Z: [140 121 206 110  88  98 143 127 169 152 116 152 161 126 173 124  86 142
 158 132 105 125 108 123 107 162  98  56 136 131 141 150]
Y: [106 141 183 123 162 217  73 140 106 115 155 162 141 138 183 130 106 117
 181 127 162 141 124 119 183 106 141 130 116 162 205 129]
F: [153 131 194  79  80 157 151 155 120 154 138 148 151 157 175  95 139 106
 175 151 151 147 155 110 139 110  93 106 125 148 120 122]
places F: [151] => 7 13 20 21
places Y: [141] => 2 13 22 27
places Y: [106] => 1 9 17 26
places Z: [142] => 18

Q: [194  36  46 133  81  87  59  53  79 194 102 105 149 200 146  81  45 191
  91 180 196 145  86 142  44  93 142 193]
N: [108 142 159 117 139  91 164 141  73  94 124 157 159  93 132 139 111 113
 142 131  96 132 134 141 183 107  93 131]
C: [107 182 169 122 144 113 162 135  75  98 117 160  68  97 131 144 118 120
 137 138 105 135 143 134 173 116 105 129]
W: [139  77 132 143 132 175  92  80  80 161 137  75 190 132 115 132 185 137
 139  69 158 143 138 115  86 161 145 108]
J: [203  44  59 135  73 108  55  50  81 194  98  97 148 202 145  73  58 203
  95 183 196 142  84 136  39  90 155 187]
places W: [143] => 4 22
places N: [93] => 14 27

K: [215 215 194 215 194]
H: [167 164  39 110 207]
S: [214 116 157  26 157]
places S: [214] => 1
places K: [215] => 1 2 4

P: [138 135 142 123 133 133 140 141 133 153 121 149  92 119 133 140 125]
T: [138 123 142 123 140 145 140 141 133 153 121 149 144 142 132 131 123]
V: [ 61  71  98 151  76 100  43  81 114  77 116 111  60  39 106  78  93]
places P: [133] => 5 6 9 15
places T: [123] => 2 4 17

X: [154 138 134 137  91 207 203 109 107  92 131]
D: [168 130  82 160  75  97 130 160  97  92 135]
E: [150 157  94 138  55 100 161 123 134 101 127]
R: [142  87 178 167 132 110 161 161 127 129 161]
U: [108 123 157 150 151 167 110 112 122 143 146]
L: [134 106 148 106 180 115  98 135 111 132 121]
places X: [137] => 4
places R: [161] => 7 8 11
places D: [160] => 4 8

Sipo: [125 171 149 125  78 114]
beza: [120 120 120 120 120 120]
rog: [113 113 134  88  88  88]
Vemod: [149 171 149 119 124 127]
Vone: [208 129 142 121  82 130]
places rog: [88] => 4 5 6
places beza: [120] => 1 2 3 4 5 6
places rog: [113] => 1 2
places Vemod: [119] => 4
places Sipo: [171] => 2
places Vone: [208] => 1

lus: [157 143 151 159 156 175 175 180 159 145 166 179 150 194 147 149 158 177
 154 172 174 199 172 199 142 174 160 154 201 150]
Rovup: [143 137 136 151 141 152 154 163 143 137 142 156 141 164 139 138 144 154
 144 151 155 157 149 166 141 152 153 144 167 147]
reg: [155 134 152 180 145 169 183 184 158 142 166 181 144 199 147 154 160 169
 146 154 172 185 170 181 142 169 158 155 223 153]
kamo: [150 136 159 171 146 165 193 179 151 143 169 175 144 179 146 156 169 172
 151 154 169 166 161 182 145 163 160 161 215 159]
Beveb: [142 136 142 149 139 153 155 162 143 134 147 154 141 158 136 138 149 150
 139 154 162 160 145 167 139 150 155 172 167 141]
Volut: [143 134 141 148 139 173 142 159 149 139 148 156 149 173 138 145 159 149
 149 153 158 161 149 173 142 148 143 146 162 153]
places Volut: [146] => 28
places Volut: [153] => 20 30
places Volut: [173] => 6 14 24

disam: [124 119 126 128  60 128 165 127 144 144 175 135 107  99  93 117 115 138
 116  65 106  81  90 132 144 138  96 149 159 121 122 123 123 154 165 112
 102 140 142 157 154 154 155 179 154  96 108 122 171 109 157 124 147 132
 134]
nimu: [165 121 115 135 106  94 168 103 139 148 149 167  94 149 155 116 105 145
 123 109 153  91  92 109  98 145 118  66 197 174 131 108  79 104 118 103
 123  48 223 129  74 147  93 145 116 116 158 115 116 170 151 109 146  82
 150]
fer: [165 121 115 135 106  94 159 103 139 154 149 167  94 149 155 116 105 143
 123 109 171 135  92 109  98 145 115  66 163 174 131 108  79 148 118 103
 123  48 223 143  74 147  93 145 116 116 158 112 116 170 151 109 146  82
 150]
sirol: [127 134 125 127 108 134 112 112 104 140 144 153  88 130 101 132 114 129
 129 111 117  95  96 153  94 175 147 110 152 142 134 106 122 117 151 110
 107 125 178 112 124 127 129 147 105 129 116 114 144 109 125 116 157 112
 151]
Muk: [127 134 127 123 108 134 171 112 107 140 128 153  88 130 101 132 114 141
 129 111 117  95  96 153  94 171 147 110 152 142 134 106 122 117 151 110
 107  81 178 112 124 124 129 147 105 129 144 115 144 109 125 116 157 112
 151]
zuna: [124 119 126 128  60 128 165 127 144 144 175 134 107  99  93 117 115 129
 116  65 106  81  90 132 144 138  96 149 159 121 122 123 123 117 165 112
 102 140 142 113 154 131 155 179  85 105 108 122 171 109 157 147 147 132
 134]
places fer: [116] => 16 45 46 49
places Muk: [116] => 52
places disam: [154] => 34 41 42 45
places sirol: [125] => 3 38 51
places fer: [108] => 32
places sirol: [129] => 18 19 43 46

M: [124 135 229  62 230 162 229  73 136 179]
B: [180 144 118 180 180  98 172  98 180  88]
A: [138 182 137  82 138 181  91 138 185  44]
places M: [73] => 8
places M: [229] => 3 7
places A: [138] => 1 5 8
places B: [180] => 1 4 5 9

poz: [117 136 188 110  78]
Nokol: [ 83 151 134  60  63]
Zoni: [125 111  66 114 173]
Nem: [145 136 188 110  78]
fitu: [ 86 112 176 112 112]
vamu: [214 103 214 214 126]
gizam: [133 133  62  62  62]
places vamu: [214] => 1 3 4
places Nem: [110] => 4
places gizam: [62] => 3 4 5
places Nem: [136] => 2
places fitu: [112] => 2 4 5
places Nokol: [134] => 3
places fitu: [176] => 3

Zed: [147 142 140 141  92 147 147 147  50 147 178]
Lig: [148 154  51 109  85 136  85  85  51 187 157]
mela: [147 134  86 119 112  96 195 183  93 147 147]
places mela: [147] => 1 10 11
places Zed: [147] => 1 6 7 8 10
places mela: [134] => 2
places Lig: [157] => 11
places Zed: [141] => 4
places Zed: [50] => 9
places Lig: [85] => 5 7 8

sepa: [119 218 201 143 173]
ditu: [130 115 129 104 130]
mimib: [134 120 121 121 121]
Sori: [127  94 153 133 113]
Biram: [137 173  73 165 156]
places mimib: [121] => 3 4 5
places Sori: [113] => 5
places ditu: [130] => 1 5

gori: [191 138 182 158 122 134 157 154 159 143 138 132 138 170 166 142 166 139
 111]
lipop: [ 80  67  95 140 151 172 125 106  69 120  85  95  95 156 113  93  70  61
  71]
tunu: [122 122 134 160 156 220 156 146 118 114  90  70 122 128 110 122 124 123
 132]
vafon: [145 205 172 143 150 164 133 152 118 115 115  94 107 113 123  98 131 103
 114]
ner: [146  95  63 106  75 119 146 138 127 114 112 104 131 139 119 174 143 114
 139]
gediz: [111 117 122 138 149 126 137 141 168 138  68 118 102 101  80 138 134 158
 111]
feviv: [153  90  66  71  95 176 183 184 184 181 181 156 165  86  79 129 141 114
 167]
nagiz: [150 120 119 134 121 118 148 191 180  91 156 142 120 126 127 139  52 114
 151]
gome: [126 100 101 118 151 128 106 126 108 127 148  96 130 205 213 107 106 122
 174]
mepem: [138 119 109 141 100 138  85 102 124 112 158 126  85 127 132 126 110 143
 138]
Tabom: [ 98 163 161 123  91 156 181 135 136 130 154 164 175  95 163 105 137 171
 139]
deniz: [ 91 101  79  97 126 134 137 134 116 134 108 113 128 138 150 176 151 115
 158]
places mepem: [138] => 1 6 19
places deniz: [134] => 6 8 10
places tunu: [122] => 1 2 13 16
places Tabom: [163] => 2 15
places lipop: [95] => 3 12 13
places gori: [138] => 2 11 13
places gediz: [111] => 1 19

vimim: [ 58  69  86  68 103  98 152 150  39 150  61  28  68 109 167 140 109 133
 139 156]
nuti: [ 84 113 116 163 116 143 117 166  65 199 167 142 116  63 162 113 116 233
 202 135]
sifen: [ 69 153  81 175 118 161 141 104  83  62  83 137 122  69 135  69 110  83
  61  69]
Raleb: [102 170 203 108  70 139 131  80  73 167 117  53 168  75  85  70  65 140
  93 177]
places Raleb: [102] => 1
places vimim: [68] => 4 13
places nuti: [116] => 3 5 13 17
places nuti: [113] => 2 16
places nuti: [163] => 4
places sifen: [83] => 9 11 18
places vimim: [167] => 15

Dagab: [129 130 129 129]
soz: [129 152 211 129]
Kifak: [158 211 211 212]
places Dagab: [129] => 1 3 4
places soz: [129] => 1 4
places soz: [152] => 2

Kezub: [ 89 109  77 148 144  82 114  99 110 140 218 124 136 157  77 124 159 159
 141 146 130 131  77 143 103 130 154]
gir: [ 88 114 136 136 109  80 118 110 110  94 217 116 133 145 111 133 142 160
 136 134 126 111 126 136 106 110 110]
gitum: [ 89 109  77 148 144  82 114  99 110  95 218 124 136 157 109 124 133 159
 141 137 130 131 123 143 103 109 154]
rize: [ 88 145  84 145 121  80 118 110 134  94 217 116 133 145 111 121 145 160
 145 134 145  76 121 136 121 110 149]
san: [152 129 167 104 186 141 141 104 154 153 141 163 141 113 138 141 146  89
 104 131 124 123 129 125 144 141 100]
places gir: [110] => 8 9 26 27
places Kezub: [77] => 3 15 23
places rize: [145] => 2 4 14 17 19 21
places san: [141] => 6 7 11 13 16 26
places gir: [160] => 18
places rize: [80] => 6
places gitum: [154] => 27

lud: [114 145  91 102]
Zani: [117 117 117 117]
Lib: [103 146 137  89]
togul: [112 109  65  96]
tumaz: [207  48 111 219]
bet: [ 95  95 166 166]
Damig: [160  96 128 169]
goduv: [143 111  94  77]
pogaf: [ 83 176 128  93]
Luz: [139 112 212 141]
zasob: [143 167 111 111]
zage: [148 138  82 159]
places bet: [95] => 1 2
places zasob: [167] => 2
places Zani: [117] => 1 2 3 4
places bet: [166] => 3 4
places zasob: [111] => 3 4

gosin: [114 141  85  94 142 131]
guga: [133 115 115 115 115 135]
Gokob: [ 89  88  88 114 135 135]
places guga: [115] => 2 3 4 5
places Gokob: [88] => 2 3
places gosin: [131] => 6

sir: [131 158 173 130 153 135  95 122 160 130]
ges: [127 167 135  62  89 122  72 152 107 162]
manu: [127  94 135  62  89 122  72  94  63  94]
places manu: [122] => 6
places sir: [95] => 7
places manu: [62] => 4

lameg: [159 159 109 177  75 109 158]
kebeb: [112  71 154 157 120 154 145]
Gisa: [ 69 110 110 137 110 137 110]
dami: [ 91 191  91 156 142  76 161]
places lameg: [159] => 1 2
places dami: [156] => 4
places kebeb: [154] => 3 6
places lameg: [109] => 3 6
places Gisa: [110] => 2 3 5 7
places dami: [161] => 7
places Gisa: [69] => 1

tegi: [157 107 110 137 205 137 152 186 152 156]
kub: [142 200 110 110 155 148 106 200 110 110]
Kug: [111 111 101  87  87 111 111  87 111 156]
Gadu: [113 108 101 123  87 111 100 169 152 139]
places Kug: [111] => 1 2 6 7 9
places kub: [110] => 3 4 9 10
places tegi: [152] => 7 9
places Gadu: [101] => 3
places Kug: [156] => 10

zasef: [203 119 156 142  91 145  98 140 156 112 147  84  98 125 129 181 158 152
 117 180 113 142 120 153 115 172 119 129 110 162 116 160 112 108 118 114
 112  98 126  35 167 183 148 121 138 158 124 123 137  98 154 180 114 107
 156 144 105  96 178  78 120 109 119 123]
puvaf: [124 129 122 108 128 124 118 135 130 122 137 118 139 135 136 149 124 120
 130 109 129 131 140 109 141 126 119 140 132 128 148 127 112 126 134 124
 112 128 136 131 121 124 147 126 122 132 112 133 125 112 113 132 130 126
 129 138 104 125 108 119 153 127 135 101]
voguk: [134 104 148 133 125 141 114 119 122 104 131 156 144 122 136 137 123 121
 136 122 138 125 134 104 123 136 145 146 131 131 140 154 137 131 132 131
 118 102 123 131 126 103 135 116 123 117 127 131 139 104 131 130 114 134
 133 131 127 127 126 120 133 127 131 129]
ger: [126 119 127 135 102 121 142 118 120 148 127 146 133 130 129 113 136 125
 143 148 121 138 118 103 110 124 138 134 116 108 150 140 130 128 131 114
 169 135 134 114 176 147 147 128 134 143 149 129 124 144 115 123 129 117
 139 126 152 149 169 113 116 114 120 161]
places voguk: [131] => 11 29 30 34 36 40 48 51 56 63
places voguk: [104] => 2 10 24 50
places puvaf: [131] => 22 40

Tuz: [ 80 212 165  93  78 184 155]
gira: [53 53 45 53 45 45 53]
vazop: [127 153 169  92 149 153 139]
venu: [ 81 167 171 154  73 130 192]
bif: [214  66  53 195 148  94  48]
Mubal: [117  96 162  70 143 151 142]
Sapop: [ 86 201 167 172  47  97 196]
Kanu: [222  48  58 210 183  70  63]
mani: [ 52  86 136  90 175 149 157]
sok: [ 67 206 192 139  44  92 214]
places gira: [53] => 1 2 4 7
places vazop: [153] => 2 6

segu: [ 76 138 154 105]
zined: [ 78 166 211 135]
pum: [ 72 182 211 130]
viviz: [108 152 124 113]
Nilu: [ 90  80 147 122]
miluv: [135 135 200 135]
Vopaf: [105 166 133 166]
sobi: [ 83 116 154 113]
Mezed: [ 66 135 209 133]
kon: [125 121 121 125]
Vifez: [108 152 122 112]
dil: [ 93 182 108  81]
places Vopaf: [133] => 3
places miluv: [135] => 1 2 4
places kon: [121] => 2 3

kudev: [144  84  79  76  47  98 102 111 134 102 132  85  95 116 135 144 114]
fuduf: [136 103 138 162 129 147 133 140 150 116 115 128 119 138 103 118 130]
Rekud: [139 148 138 162 129 147 147 139  59 116 115 128 119 138 103 118 130]
places Rekud: [138] => 3 14
places kudev: [102] => 7 10

riro: [177 110  48 196  99 199 137  63  87]
vuko: [115 148 134 127 165 117 131  94 143]
seda: [100 141 190 117 118 101 117 163 135]
vife: [111 116 182  81 116 116 116 136  86]
keze: [166 154 149 184 154 184 135 184 184]
Goni: [ 95 116 139  56 113 146 132 163 185]
Moge: [177 110  48 196  84 199 137  63  87]
places seda: [118] => 5
places keze: [184] => 4 6 8 9
places Goni: [56] => 4
places vuko: [148] => 2
places vife: [116] => 2 5 6 7
places riro: [177] => 1

dedir: [108 131 131 131]
zudib: [140 122 122 140]
pabu: [134 204 130  85]
Posu: [118 153 137  99]
kili: [131 128 128 128]
fatul: [127 134 139 138]
places fatul: [138] => 4
places dedir: [131] => 2 3 4
places zudib: [122] => 2 3
places kili: [128] => 2 3 4
places Posu: [99] => 4

putuk: [103 117 132 103  92  82  54 104 173 103]
midud: [113 150 157 135 161 139  82 140 118  36]
burok: [123  92 151 135 139 139 144  72 163 173]
nupen: [108  59 156 124 105 136 181 132 112 191]
rapo: [134 172 106 113 117 139  99  80 189 191]
Zafas: [172  66 182 175 116  98 175 172 157 123]
siki: [127 186 145 122 142 204 172 159 112 155]
Laf: [167  59 167 132 154  68 144 132 167 103]
rav: [123  92 151 135 139 139 144 112 109  72]
gofo: [ 88  81 149 122  77  81 154 138 139 174]
tiv: [152 173 173  88 158 147 145 141 158 173]
rafot: [185  66 169 122 153  82 163 142  99 153]
places Laf: [154] => 5
places tiv: [158] => 5 9
places Zafas: [172] => 1 8
places Laf: [167] => 1 3 9
places gofo: [154] => 7

Kovas: [115 115 115 115 168 103 103 168]
fip: [150 108 186 123 117  64 142 217]
kuzi: [146 101 167 151 126 170  98 146]
places Kovas: [168] => 5 8
places Kovas: [115] => 1 2 3 4

Derot: [166 129 228 155 137 106 179  96  80 228]
tes: [120 137 171 140 123 138 113 120 148 148]
zabap: [124 135 137  98 129  81 154 133 141 119]
Rezi: [166 151 104 155 137 106 179  96  80 176]
nom: [151  76 110 118 179 167 100 140 125 125]
baki: [173 123 134 109 154 122 157 130  96 131]
dobi: [134 117 103 176 122 154  52  89 105 140]
lan: [166 147 104 166 137 106 137  96  80 228]
gizan: [142 144 149  94 138  95  95 138  93 138]
places lan: [137] => 5 7
places Derot: [228] => 3 10
places nom: [125] => 9 10
places tes: [148] => 9 10
places gizan: [95] => 6 7

busek: [149  35  50 232  80  60]
bez: [ 79 151  79  67  58  79]
Kuro: [134  80 185  80 143 143]
Dosuf: [162  59  59  59  59 162]
vap: [137 137  98 169  60 137]
places Dosuf: [59] => 2 3 4 5
places Kuro: [80] => 2 4
places vap: [137] => 1 2 6
places bez: [79] => 1 3 6
places busek: [149] => 1
places busek: [60] => 6
places bez: [67] => 4

Sikos: [120 145  73 149 117]
Nuna: [130  47 168 145 137]
ritun: [168 144 145 168 144]
places ritun: [144] => 2 5
places ritun: [168] => 1 4
places Nuna: [47] => 2

Bimek: [118 106 102 150 106]
mok: [120 155 155 137 140]
Dif: [149 149 149 150 149]
kez: [121 166 121 166 198]
Pofo: [122 122  72 122 122]
places Pofo: [122] => 1 2 4 5
places mok: [155] => 2 3
places Bimek: [106] => 2 5
places Dif: [149] => 1 2 3 5
places kez: [121] => 1 3
places Dif: [150] => 4

